Here is a tiny trained network, its code and every weight. The questions are about switching its units off for an input and a target symbol, where a switched-off unit gives its printed mean instead of its output.

import numpy as np


def w(rows, s, z=0):
    codes = np.array(rows[::2]) - 128.0
    scale = np.full(codes.shape[1], s)
    scale[-1] = z or s
    return codes * scale


def f(y):
    return y / 2 * (1 + np.tanh(0.7978845608 * (y + 0.044715 * y**3)))


def softmax(a):
    e = np.exp(a - a.max(-1, keepdims=True))
    return e / e.sum(-1, keepdims=True)


def log_softmax(a):
    a = a - a.max(-1, keepdims=True)
    return a - np.log(np.exp(a).sum(-1, keepdims=True))


def net(x, mask):
    ids = ['ΓΞΦΩημστ'.index(c) for c in x.split()]
    T = len(ids)
    res = E[ids] + P[:T]
    q, k, v = (res @ M[0].T for M in (Q, K, V))
    z = softmax(np.where(np.tri(T) > 0, q @ k.T / 4**0.5, -1e9)) @ v
    res = res + np.where(mask[0], z, O[0][:, -1]) @ O[0][:, :-1]
    y = f(res @ A[0][:, :-1].T + A[0][:, -1])
    res = res + np.where(mask[1:17], y, B[0][:, -1]) @ B[0][:, :-1]
    return log_softmax(res[-1] @ U[:, :-1].T + U[:, -1])


Q, K, V, O, A, B = {}, {}, {}, {}, {}, {}
E = w([
[207,186,193,169,189],'Γ',
[221,148,104,3,128],'Ξ',
[107,161,82,122,91],'Φ',
[102,171,48,122,98],'Ω',
[225,88,85,148,185],'η',
[245,151,161,110,35],'μ',
[134,33,164,222,123],'σ',
[145,54,95,30,169],'τ',
],0.011)
P = w([
[164,77,77,179,2],'0',
[157,99,78,170,79],'1',
[146,112,91,156,97],'2',
[136,124,101,142,117],'3',
[132,135,113,129,151],'4',
[120,143,135,117,161],'5',
[112,155,151,103,175],'6',
[104,166,169,88,198],'7',
],0.011)
Q[0] = w([
[75,56,147,23,92],'head 0',
[73,144,181,187,175],'head 0',
[137,200,211,146,7],'head 0',
[217,179,138,80,165],'head 0',
],0.021)
K[0] = w([
[79,68,126,1,121],'head 0',
[72,131,159,193,178],'head 0',
[129,194,234,125,53],'head 0',
[206,183,96,109,157],'head 0',
],0.023)
V[0] = w([
[127,216,33,102,98],'head 0',
[95,175,96,79,244],'head 0',
[207,122,254,53,107],'head 0',
[178,37,46,128,150],'head 0',
],0.0087)
O[0] = w([
[13,73,255,175,111,85],'head 0',
[168,158,117,240,52,2],'head 0',
[134,3,40,139,236,180],'head 0',
[184,175,157,215,225,232],'head 0',
],0.0076,0.0044)
A[0] = w([
[195,23,63,207,5,154],'neuron 0',
[77,104,110,175,137,145],'neuron 1',
[92,150,90,93,142,77],'neuron 2',
[147,147,150,124,136,49],'neuron 3',
[128,163,124,90,140,60],'neuron 4',
[87,143,143,111,109,139],'neuron 5',
[108,161,131,182,92,3],'neuron 6',
[125,160,142,148,112,134],'neuron 7',
[144,134,159,137,118,117],'neuron 8',
[90,103,177,160,127,176],'neuron 9',
[94,126,59,140,87,177],'neuron 10',
[114,146,119,148,100,45],'neuron 11',
[133,162,121,135,144,190],'neuron 12',
[117,157,91,92,110,125],'neuron 13',
[159,141,155,112,99,177],'neuron 14',
[131,172,123,89,141,78],'neuron 15',
],0.019,0.0043)
B[0] = w([
[141,209,57,243,1,183],'neuron 0',
[145,199,91,135,105,109],'neuron 1',
[89,148,95,161,138,127],'neuron 2',
[67,111,153,161,141,134],'neuron 3',
[109,85,136,179,130,123],'neuron 4',
[123,111,207,174,85,131],'neuron 5',
[72,186,141,177,234,115],'neuron 6',
[130,188,114,104,177,118],'neuron 7',
[95,96,81,112,143,125],'neuron 8',
[194,105,134,163,114,115],'neuron 9',
[86,185,178,50,97,113],'neuron 10',
[86,137,170,180,158,100],'neuron 11',
[134,102,137,71,118,254],'neuron 12',
[85,61,110,110,91,116],'neuron 13',
[152,116,110,171,157,134],'neuron 14',
[119,75,144,168,125,138],'neuron 15',
],0.026,0.004)
U = w([
[209,153,56,194,57,221],'Γ',
[188,46,193,59,255,222],'Ξ',
[71,139,96,173,186,2],'Φ',
[90,155,164,129,149,65],'Ω',
[92,143,176,191,166,34],'η',
[137,84,234,148,47,20],'μ',
[53,137,160,79,64,179],'σ',
[72,53,134,178,110,12],'τ',
],0.0053,0.0029)

Each question gives the input, a string of symbols that net reads in full, and the target symbol t.
The units are the heads (4 rows each of Q, K, V and O) and the neurons (one row each of A and B). Each row of codes is followed by its name. A weight is (code - 128) times the scale printed after its matrix; where a second scale follows, it is the last column's (O, A, B and U).
mask holds one flag per unit, heads first, then neurons. A switched-off unit (its flag False) gives its mean, the last column of its rows in O or B, instead of its output. The means were averaged over made-up inputs and are rounded, as every weight is.
A unit's drop is (log p(t) with every unit on - log p(t) with that unit switched off) / (log p(t) with every unit on - log p(t) with every unit switched off).
The circuit of an input: a set's keep is (log p(t) with only the set's units on - log p(t) with every unit switched off) / (log p(t) with every unit on - log p(t) with every unit switched off). Starting from the 12 units with the biggest drops (on a tie, the unit counted first), units are removed one at a time, each time the one whose removal leaves the highest keep (on an exact tie, the one counted first), for as long as the keep stays at least 0.8.
units of the circuit, in order: the units of the circuit, biggest drop first
unit that matters most: the unit with the biggest drop
top k neurons: the k neurons with the biggest drops, biggest first
drop when u is switched off: that unit's drop, to one decimal
input σ σ Φ, target τ: unit that matters most : head 0
input Γ μ Γ Φ σ σ Ξ, target Γ: units of the circuit, in order : (head 0; neuron 0)
input σ η τ τ Φ, target Ξ: top 2 neurons : (neuron 0; neuron 12)
input Γ Γ μ μ Γ η τ μ, target Ξ: units of the circuit, in order : (neuron 0; head 0)
input η Γ τ η, target Ξ: units of the circuit, in order : (head 0; neuron 0)
input μ Φ Φ, target Φ: units of the circuit, in order : (head 0; neuron 2)
input Γ Γ Γ Φ Φ, target σ: units of the circuit, in order : (neuron 10; head 0)
input Ω σ τ Φ σ, target Ξ: units of the circuit, in order : (head 0; neuron 0)
input Ω Φ Γ Ω, target η: top 3 neurons : (neuron 6; neuron 7; neuron 5)
input Ξ Φ Γ τ Φ Γ σ, target Γ: drop when neuron 0 is switched off : 0.3
input Ω Γ Ω, target η: drop when neuron 6 is switched off : 0.6
input τ Φ Ω Φ Γ σ, target Γ: drop when head 0 is switched off : -0.1
input Ω Γ Γ Γ Φ σ σ η, target Γ: drop when neuron 0 is switched off : 0.3
input μ Γ μ, target Ξ: units of the circuit, in order : (head 0)
